Here is a tiny trained network, its code and every weight. The questions are about switching its units off for an input and a target symbol, where a switched-off unit gives its printed mean instead of its output.

import numpy as np


def w(rows, s, z=0):
    codes = np.array(rows[::2]) - 128.0
    scale = np.full(codes.shape[1], s)
    scale[-1] = z or s
    return codes * scale


def f(y):
    return np.maximum(y, 0)


def softmax(a):
    e = np.exp(a - a.max(-1, keepdims=True))
    return e / e.sum(-1, keepdims=True)


def log_softmax(a):
    a = a - a.max(-1, keepdims=True)
    return a - np.log(np.exp(a).sum(-1, keepdims=True))


def net(x, mask):
    ids = ['ΓΔΞΠΩαβζηθλμστφψ'.index(c) for c in x.split()]
    T = len(ids)
    res = E[ids] + P[:T]
    r = res
    for j in range(3):
        rows = slice(4 * j, 4 * j + 4)
        q, k, v = (r @ M[0][rows].T for M in (Q, K, V))
        z = softmax(np.where(np.tri(T) > 0, q @ k.T / 4**0.5, -1e9)) @ v
        o = O[0][rows]
        res = res + np.where(mask[j], z, o[:, -1]) @ o[:, :-1]
    y = f(res @ A[0][:, :-1].T + A[0][:, -1])
    res = res + np.where(mask[3:7], y, B[0][:, -1]) @ B[0][:, :-1]
    return log_softmax(res[-1] @ U[:, :-1].T + U[:, -1])


Q, K, V, O, A, B = {}, {}, {}, {}, {}, {}
E = w([
[79,46,216,95,127,100,62,173,115,119,98],'Γ',
[82,138,160,50,111,158,132,190,146,124,107],'Δ',
[115,149,85,33,101,179,50,144,187,105,161],'Ξ',
[139,162,225,52,189,118,79,137,181,152,137],'Π',
[193,123,116,187,155,44,58,87,152,165,114],'Ω',
[181,213,50,94,170,120,115,95,174,175,110],'α',
[63,166,123,139,66,184,116,121,92,165,58],'β',
[136,28,172,216,102,104,94,117,173,109,129],'ζ',
[182,104,68,140,117,103,5,76,209,111,172],'η',
[212,135,104,195,178,118,190,84,208,155,115],'θ',
[134,71,65,217,83,124,139,103,116,141,67],'λ',
[137,198,57,169,64,140,137,128,180,144,131],'μ',
[102,115,188,181,113,92,181,169,126,155,71],'σ',
[138,186,87,79,125,187,184,149,194,137,118],'τ',
[166,109,83,51,178,152,33,68,168,133,120],'φ',
[185,67,165,102,236,71,109,120,158,147,85],'ψ',
],0.015)
P = w([
[169,158,147,125,170,100,165,162,144,54,117],'0',
[178,128,139,132,160,99,158,199,194,199,85],'1',
[157,145,133,100,130,75,145,126,161,48,54],'2',
[206,94,149,109,105,127,153,141,154,178,113],'3',
[189,160,166,179,182,176,89,173,134,78,122],'4',
[138,89,121,112,113,124,151,132,123,169,175],'5',
[108,128,223,168,143,189,156,21,182,61,156],'6',
[50,104,104,140,142,119,136,129,147,187,185],'7',
[99,137,123,103,125,78,123,82,187,69,8],'8',
[66,72,95,127,90,144,93,91,109,172,181],'9',
[81,126,74,164,158,132,58,191,163,82,67],'10',
[28,65,81,135,80,160,64,68,100,173,187],'11',
],0.016)
Q[0] = w([
[90,135,136,226,49,154,218,135,104,151,121],'h1',
[99,123,159,109,93,145,115,207,122,149,37],'h1',
[190,158,34,207,128,97,109,107,146,149,90],'h1',
[134,44,201,207,154,6,97,124,82,116,134],'h1',
[80,137,154,99,98,89,153,51,180,89,83],'h2',
[104,112,92,85,113,48,158,103,142,131,109],'h2',
[130,117,165,123,114,138,157,78,142,147,155],'h2',
[116,137,108,122,114,128,86,201,162,175,55],'h2',
[128,113,123,124,118,146,136,114,123,212,137],'h3',
[153,134,180,155,164,215,152,87,87,136,193],'h3',
[169,132,97,165,159,130,86,226,72,135,172],'h3',
[147,130,136,174,160,212,85,181,136,140,117],'h3',
],0.016)
K[0] = w([
[104,149,137,246,17,150,221,155,77,137,88],'h1',
[52,157,166,105,125,139,126,201,35,118,44],'h1',
[181,164,14,239,149,71,138,72,116,123,122],'h1',
[137,16,200,208,163,14,93,122,97,118,126],'h1',
[208,107,147,92,94,143,173,90,25,127,197],'h2',
[151,134,123,119,139,131,137,150,59,70,189],'h2',
[159,116,131,81,66,132,123,135,121,125,111],'h2',
[47,122,79,119,152,79,146,144,106,143,194],'h2',
[101,157,136,143,114,161,123,81,70,148,53],'h3',
[181,130,168,118,73,135,81,133,211,137,44],'h3',
[50,144,101,162,191,114,101,169,232,105,89],'h3',
[51,121,122,149,146,137,116,123,211,201,98],'h3',
],0.014)
V[0] = w([
[176,122,104,132,138,108,105,112,157,113,147],'h1',
[140,114,165,136,154,99,109,100,94,159,112],'h1',
[86,134,135,71,129,124,87,141,129,126,177],'h1',
[178,173,159,115,166,109,159,177,147,69,93],'h1',
[137,115,143,146,132,63,197,127,155,151,157],'h2',
[69,174,97,112,103,110,101,137,51,148,99],'h2',
[146,11,13,116,132,132,170,134,110,78,46],'h2',
[157,184,101,103,119,38,75,201,98,132,124],'h2',
[191,197,127,188,100,64,72,52,141,163,139],'h3',
[122,168,74,86,221,147,186,77,74,171,100],'h3',
[128,176,58,143,60,174,188,153,204,115,173],'h3',
[197,98,107,50,115,198,81,101,196,87,140],'h3',
],0.011)
O[0] = w([
[70,136,179,128,93,158,167,156,95,131,90,68],'h1',
[124,177,73,120,97,168,158,141,150,125,146,91],'h1',
[143,129,101,196,122,118,180,114,125,143,97,79],'h1',
[114,114,101,165,95,164,86,100,99,122,147,230],'h1',
[117,117,102,105,119,106,214,96,116,131,136,185],'h2',
[130,157,159,27,138,143,70,123,151,122,189,86],'h2',
[95,72,33,95,249,172,119,183,133,116,106,112],'h2',
[96,89,180,102,153,70,122,96,209,135,145,200],'h2',
[88,176,87,130,128,47,117,160,109,77,153,2],'h3',
[14,161,184,120,176,135,183,120,106,135,62,63],'h3',
[175,118,131,131,202,75,118,87,43,144,144,191],'h3',
[115,153,153,132,128,118,56,199,78,170,123,62],'h3',
],0.011,0.0032)
A[0] = w([
[255,169,196,115,208,71,221,219,175,126,42,113],'n1',
[130,158,191,129,175,95,94,98,65,116,103,2],'n2',
[156,88,145,140,95,174,115,87,194,197,124,73],'n3',
[145,102,167,77,102,153,62,148,83,236,171,10],'n4',
],0.0089,0.0094)
B[0] = w([
[193,235,96,76,44,227,110,220,169,36,129,177],'n1',
[128,48,139,3,39,205,191,157,119,95,170,153],'n2',
[118,169,123,104,188,59,178,185,59,123,145,255],'n3',
[20,132,1,159,84,77,213,72,203,85,168,163],'n4',
],0.0084,0.0097)
U = w([
[160,152,127,95,114,137,145,175,160,111,134,150],'Γ',
[142,81,149,132,165,96,142,109,127,247,109,247],'Δ',
[93,110,98,110,98,141,131,107,129,173,169,142],'Ξ',
[131,136,150,136,93,125,136,116,114,137,113,124],'Π',
[113,147,124,125,135,96,132,124,143,85,133,76],'Ω',
[94,138,144,97,134,117,150,138,111,107,136,74],'α',
[134,133,155,120,131,156,84,84,150,84,122,152],'β',
[153,122,108,142,99,148,124,115,120,127,124,109],'ζ',
[134,142,121,129,136,101,106,135,109,120,130,117],'η',
[124,153,117,136,135,122,151,124,91,115,112,98],'θ',
[121,123,109,115,164,126,130,129,130,104,127,84],'λ',
[152,132,123,98,128,102,134,111,96,97,151,87],'μ',
[143,116,129,124,118,134,174,80,147,104,123,80],'σ',
[135,113,133,111,105,166,143,127,95,140,119,102],'τ',
[106,135,132,123,126,140,112,150,110,144,119,111],'φ',
[105,118,134,134,111,158,148,126,148,132,107,89],'ψ',
],0.013,0.012)

Each question gives the input, a string of symbols that net reads in full, and the target symbol t.
The units are the heads (4 rows each of Q, K, V and O) and the neurons (one row each of A and B). Each row of codes is followed by its name. A weight is (code - 128) times the scale printed after its matrix; where a second scale follows, it is the last column's (O, A, B and U).
mask holds one flag per unit, heads first, then neurons. A switched-off unit (its flag False) gives its mean, the last column of its rows in O or B, instead of its output. The means were averaged over made-up inputs and are rounded, as every weight is.
A unit's drop is (log p(t) with every unit on - log p(t) with that unit switched off) / (log p(t) with every unit on - log p(t) with every unit switched off).
The circuit of an input: a set's keep is (log p(t) with only the set's units on - log p(t) with every unit switched off) / (log p(t) with every unit on - log p(t) with every unit switched off). Starting from all 7 units, units are removed one at a time, each time the one whose removal leaves the highest keep (on an exact tie, the one counted first), for as long as the keep stays at least 0.8.
circuit, biggest first: the units of the circuit, biggest drop first
most important unit: the unit with the biggest drop
k most important neurons: the k neurons with the biggest drops, biggest first
heads that matter: for each layer, one digit per head in row order, 1 if its drop is at least 0.15 and else 0, layers parted by /
input θ Γ Δ Γ η β φ β Δ β Γ, target β: heads that matter : 011
input Ξ Γ β, target Ξ: most important unit : h3
input μ β β β Ξ, target β: circuit, biggest first : (h2; n3; h3)
input θ Δ φ, target θ: circuit, biggest first : (h2; h3)
input Δ Γ β ζ σ Δ α β β Ω, target Γ: heads that matter : 100
input μ Ξ φ θ, target Γ: heads that matter : 010
input Δ μ τ λ ψ β, target Γ: heads that matter : 100
input α β η, target α: heads that matter : 101
input Ξ Δ σ σ λ σ β Δ λ, target σ: heads that matter : 011
input Δ φ σ μ μ β Π, target μ: heads that matter : 001
input Δ β Π, target Δ: 2 most important neurons : (n1; n3)
input β μ Δ Γ λ β β Δ λ Π θ, target Δ: 3 most important neurons : (n1; n3; n2)
input β μ Δ β β Δ φ τ, target Γ: circuit, biggest first : (h1; n1)
input β Γ β β β Δ μ σ ζ, target Δ: circuit, biggest first : (h3)
input Γ Π Γ σ, target Γ: heads that matter : 000
input μ τ σ σ φ Π β, target σ: circuit, biggest first : (h2; h3)
input λ Γ β, target λ: heads that matter : 010
input β Δ σ β Δ Ξ Ξ μ Δ α β, target μ: heads that matter : 001
input Δ σ σ Δ, target Δ: heads that matter : 110
input β Γ Ξ, target β: circuit, biggest first : (h2; n3)
input α β β β ψ β ζ φ λ β Δ Δ, target Δ: circuit, biggest first : (h1)
